Below are the code and all the weights of a small trained network. Each question names an input and a class and asks about switching units off, where a switched-off unit gives its printed mean instead of its output.

import numpy as np


def w(rows, s, z=0):
    codes = np.array(rows[::2]) - 128.0
    scale = np.full(codes.shape[1], s)
    scale[-1] = z or s
    return codes * scale


def f(y):
    return np.maximum(y, 0)


def log_softmax(a):
    a = a - a.max(-1, keepdims=True)
    return a - np.log(np.exp(a).sum(-1, keepdims=True))


def net(x, mask):
    res = np.array(x, float).reshape(1, 3) / 4 @ E
    y = f(res @ A[0][:, :-1].T + A[0][:, -1])
    res = res + np.where(mask, y, B[0][:, -1]) @ B[0][:, :-1]
    return log_softmax(res[-1] @ U[:, :-1].T + U[:, -1])


A, B = {}, {}
E = w([
[105,190,86,85,130,83,198,189,203,181],'x0',
[150,97,52,204,119,127,218,162,97,80],'x1',
[123,4,140,65,90,146,106,170,223,87],'x2',
],0.018)
A[0] = w([
[173,89,67,198,99,147,226,167,137,45,27],'N1',
[79,48,181,14,80,171,71,111,200,160,130],'N2',
[165,48,153,147,124,190,47,69,33,140,225],'N3',
[187,73,129,234,148,203,50,76,17,70,179],'N4',
[197,79,81,194,133,185,126,84,60,68,163],'N5',
[140,26,108,113,81,201,165,228,181,36,1],'N6',
[134,240,207,141,174,69,60,64,97,216,228],'N7',
[55,121,136,61,86,35,223,208,151,186,157],'N8',
[82,77,158,85,85,55,92,171,214,177,29],'N9',
[201,38,144,90,47,124,63,111,189,132,170],'N10',
[185,166,69,246,157,113,213,161,76,92,146],'N11',
],0.012,0.0074)
B[0] = w([
[81,194,131,95,57,204,94,192,33,196,203],'N1',
[197,87,190,74,175,28,157,120,213,88,253],'N2',
[92,73,212,215,53,160,67,60,64,31,205],'N3',
[217,15,209,54,158,57,211,82,59,169,215],'N4',
[181,84,206,66,147,67,196,58,84,186,188],'N5',
[124,139,135,34,35,222,43,176,31,112,224],'N6',
[107,147,154,58,47,207,44,210,50,182,239],'N7',
[136,199,118,88,159,123,204,193,178,218,236],'N8',
[133,122,131,71,128,86,185,124,160,180,213],'N9',
[73,43,165,213,165,104,82,142,172,39,221],'N10',
[138,132,44,220,143,90,246,96,124,197,228],'N11',
],0.012,0.033)
U = w([
[128,86,168,111,72,237,60,111,47,92,250],'0',
[193,82,158,90,182,83,219,117,173,166,121],'1',
[54,204,116,63,100,227,94,217,175,176,249],'2',
[78,205,48,249,190,146,210,154,155,149,3],'3',
[170,57,185,221,175,130,63,76,212,36,4],'4',
],0.014,0.0076)

Each question gives the input, the list of numbers given to net, and the class t.
The units are the neurons (one row each of A and B). Each row of codes is followed by its name. A weight is (code - 128) times the scale printed after its matrix; where a second scale follows, it is the last column's (A, B and U).
mask holds one flag per neuron, in row order. A switched-off neuron (its flag False) gives its mean, the last column of its row in B, instead of its output. The means were averaged over made-up inputs and are rounded, as every weight is.
A unit's drop is (log p(t) with every unit on - log p(t) with that unit switched off) / (log p(t) with every unit on - log p(t) with every unit switched off).
The circuit of an input: a set's keep is (log p(t) with only the set's units on - log p(t) with every unit switched off) / (log p(t) with every unit on - log p(t) with every unit switched off). Starting from all 11 units, units are removed one at a time, each time the one whose removal leaves the highest keep (on an exact tie, the one counted first), for as long as the keep stays at least 0.8.
circuit, biggest first: the units of the circuit, biggest drop first
most important unit: the unit with the biggest drop
k most important neurons: the k neurons with the biggest drops, biggest first
drop when u is switched off: that unit's drop, to one decimal
input [-8,-4,1], class 4: most important unit => N3
input [-5,1,-6], class 1: 2 most important neurons => N4; N6
input [-1,0,-5], class 0: 3 most important neurons => N2; N7; N8
input [-2,0,8], class 4: 3 most important neurons => N2; N10; N7
input [-5,1,0], class 1: 4 most important neurons => N4; N6; N7; N5
input [1,4,8], class 2: 2 most important neurons => N3; N4
input [-7,0,5], class 4: 2 most important neurons => N10; N7
input [-5,1,-1], class 1: 3 most important neurons => N4; N6; N5
input [-8,-1,8], class 4: 2 most important neurons => N10; N2
input [5,1,-4], class 3: 2 most important neurons => N6; N11
input [-6,2,-6], class 1: 2 most important neurons => N4; N5
input [-6,3,-8], class 1: 2 most important neurons => N4; N11
input [0,-7,-1], class 0: 2 most important neurons => N8; N7
input [0,5,7], class 0: circuit, biggest first => N6
input [1,-1,-4], class 2: 2 most important neurons => N3; N4
input [-1,-4,-1], class 0: drop when N7 is switched off => 0.0
input [7,7,-2], class 3: drop when N11 is switched off => 0.4
input [7,1,1], class 2: drop when N5 is switched off => 0.1
